Below is a small trained network, with its code and all its weights. Each question gives an input and a class and asks what happens when units are switched off, that is, made to give their printed mean instead of their output.

import numpy as np


def w(rows, s, z=0):
    codes = np.array(rows[::2]) - 128.0
    scale = np.full(codes.shape[1], s)
    scale[-1] = z or s
    return codes * scale


def f(y):
    return np.maximum(y, 0)


def log_softmax(a):
    a = a - a.max(-1, keepdims=True)
    return a - np.log(np.exp(a).sum(-1, keepdims=True))


def net(x, mask):
    res = np.array(x, float).reshape(1, 6) / 4 @ E
    y = f(res @ A[0][:, :-1].T + A[0][:, -1])
    res = res + np.where(mask, y, B[0][:, -1]) @ B[0][:, :-1]
    return log_softmax(res[-1] @ U[:, :-1].T + U[:, -1])


A, B = {}, {}
E = w([
[102,79,85,119,4,130],'x0',
[156,37,162,144,150,2],'x1',
[119,123,127,131,133,130],'x2',
[220,53,58,104,183,191],'x3',
[138,174,20,214,133,72],'x4',
[129,128,129,129,126,128],'x5',
],0.0074)
A[0] = w([
[72,212,177,110,82,62,90],'n1',
[76,72,71,106,66,124,97],'n2',
[153,67,174,150,132,83,65],'n3',
[130,244,120,86,99,220,88],'n4',
[52,229,196,147,86,103,84],'n5',
[150,114,225,63,112,178,61],'n6',
[153,222,79,163,106,66,113],'n7',
[153,45,155,167,120,46,65],'n8',
[78,217,188,110,93,96,169],'n9',
[167,200,40,219,133,78,95],'n10',
[68,142,193,189,97,62,111],'n11',
[186,163,113,126,98,207,123],'n12',
[178,177,45,214,156,88,87],'n13',
[154,90,206,41,126,125,183],'n14',
[185,173,28,198,120,62,123],'n15',
[173,18,168,162,70,42,123],'n16',
[127,161,47,212,123,88,81],'n17',
[183,203,181,136,209,122,72],'n18',
[140,221,149,143,208,190,135],'n19',
[134,91,90,117,21,124,94],'n20',
[107,209,132,165,129,212,111],'n21',
[144,126,50,149,143,113,124],'n22',
[146,81,129,166,23,139,223],'n23',
[156,99,228,81,119,169,67],'n24',
[120,199,98,97,100,185,96],'n25',
[134,92,148,95,34,149,119],'n26',
[184,100,59,40,162,136,79],'n27',
[222,109,60,137,150,216,98],'n28',
[173,132,151,128,108,122,255],'n29',
[195,71,96,125,145,181,81],'n30',
[162,105,172,124,199,3,112],'n31',
[144,157,165,148,224,90,157],'n32',
[67,76,88,76,53,107,115],'n33',
[117,180,100,125,121,208,85],'n34',
[122,90,42,168,35,124,129],'n35',
[193,108,149,121,144,50,201],'n36',
[200,38,104,108,123,154,129],'n37',
],0.0072,0.0091)
B[0] = w([
[195,75,80,99,146,59,186],'n1',
[197,154,202,161,165,144,163],'n2',
[143,68,160,173,36,206,144],'n3',
[149,68,122,152,33,180,186],'n4',
[219,48,52,94,146,3,196],'n5',
[66,71,176,48,140,121,160],'n6',
[72,93,164,97,152,110,176],'n7',
[158,73,117,192,42,204,163],'n8',
[155,112,51,111,176,63,226],'n9',
[61,82,200,70,104,138,185],'n10',
[184,99,57,85,128,71,192],'n11',
[106,122,110,166,72,159,166],'n12',
[89,102,187,71,137,110,174],'n13',
[34,122,131,88,126,141,212],'n14',
[66,109,189,52,108,154,195],'n15',
[123,118,112,187,62,186,203],'n16',
[105,87,190,64,100,129,167],'n17',
[194,151,199,145,151,127,155],'n18',
[149,171,137,172,150,155,189],'n19',
[220,148,223,152,192,112,168],'n20',
[146,79,113,192,37,167,179],'n21',
[73,109,147,75,146,127,162],'n22',
[120,219,118,147,200,140,242],'n23',
[79,105,176,56,116,127,157],'n24',
[173,82,153,187,38,186,164],'n25',
[140,181,191,158,203,98,176],'n26',
[195,80,96,97,143,26,154],'n27',
[180,80,58,107,159,47,177],'n28',
[20,236,20,122,170,186,254],'n29',
[177,87,98,88,141,43,157],'n30',
[154,119,122,204,44,214,188],'n31',
[183,205,169,170,185,159,189],'n32',
[188,165,173,143,170,131,178],'n33',
[141,90,140,176,41,154,159],'n34',
[147,186,180,138,210,155,190],'n35',
[93,159,77,173,64,164,214],'n36',
[146,131,87,109,148,68,182],'n37',
],0.0062,0.0091)
U = w([
[142,52,125,219,18,171,78],'0',
[193,43,44,72,170,33,63],'1',
[27,52,255,21,133,123,48],'2',
[77,179,76,145,161,136,255],'3',
[77,178,81,144,156,137,241],'4',
[206,198,241,181,205,127,58],'5',
],0.0098,0.0063)

Each question gives the input, the list of numbers given to net, and the class t.
The units are the neurons (one row each of A and B). Each row of codes is followed by its name. A weight is (code - 128) times the scale printed after its matrix; where a second scale follows, it is the last column's (A, B and U).
mask holds one flag per neuron, in row order. A switched-off neuron (its flag False) gives its mean, the last column of its row in B, instead of its output. The means were averaged over made-up inputs and are rounded, as every weight is.
A unit's drop is (log p(t) with every unit on - log p(t) with that unit switched off) / (log p(t) with every unit on - log p(t) with every unit switched off).
The circuit of an input: a set's keep is (log p(t) with only the set's units on - log p(t) with every unit switched off) / (log p(t) with every unit on - log p(t) with every unit switched off). Starting from the 12 units with the biggest drops (on a tie, the unit counted first), units are removed one at a time, each time the one whose removal leaves the highest keep (on an exact tie, the one counted first), for as long as the keep stays at least 0.8.
units of the circuit, in order: the units of the circuit, biggest drop first
top k neurons: the k neurons with the biggest drops, biggest first
drop of u: that unit's drop, to one decimal
input [5,-8,5,-8,-1,5], class 0: units of the circuit, in order -> n4
input [4,-6,-5,8,7,-6], class 1: top 3 neurons -> n28, n27, n30
input [0,-4,0,-7,8,6], class 2: units of the circuit, in order -> n10, n15, n17
input [-1,-1,-2,-7,6,-4], class 1: units of the circuit, in order -> n5, n1
input [-6,8,-4,-8,-5,-2], class 0: units of the circuit, in order -> n31, n8
input [7,2,8,6,-4,-5], class 3: units of the circuit, in order -> n5, n23
input [-3,-5,-6,7,3,0], class 1: top 3 neurons -> n28, n27, n30
input [-8,2,-6,-6,8,3], class 2: top 2 neurons -> n10, n15
input [5,-3,4,1,4,4], class 5: top 2 neurons -> n35, n20
input [2,5,-8,2,-2,-1], class 3: top 2 neurons -> n4, n21
input [8,0,6,5,8,7], class 2: drop of n15 -> 0.2
input [8,0,6,-1,6,-1], class 5: drop of n30 -> 0.0
input [6,-5,4,1,-3,-4], class 5: drop of n35 -> 0.1
input [1,4,1,-8,2,3], class 1: drop of n1 -> 0.1
input [8,4,0,0,-6,-8], class 4: units of the circuit, in order -> n23
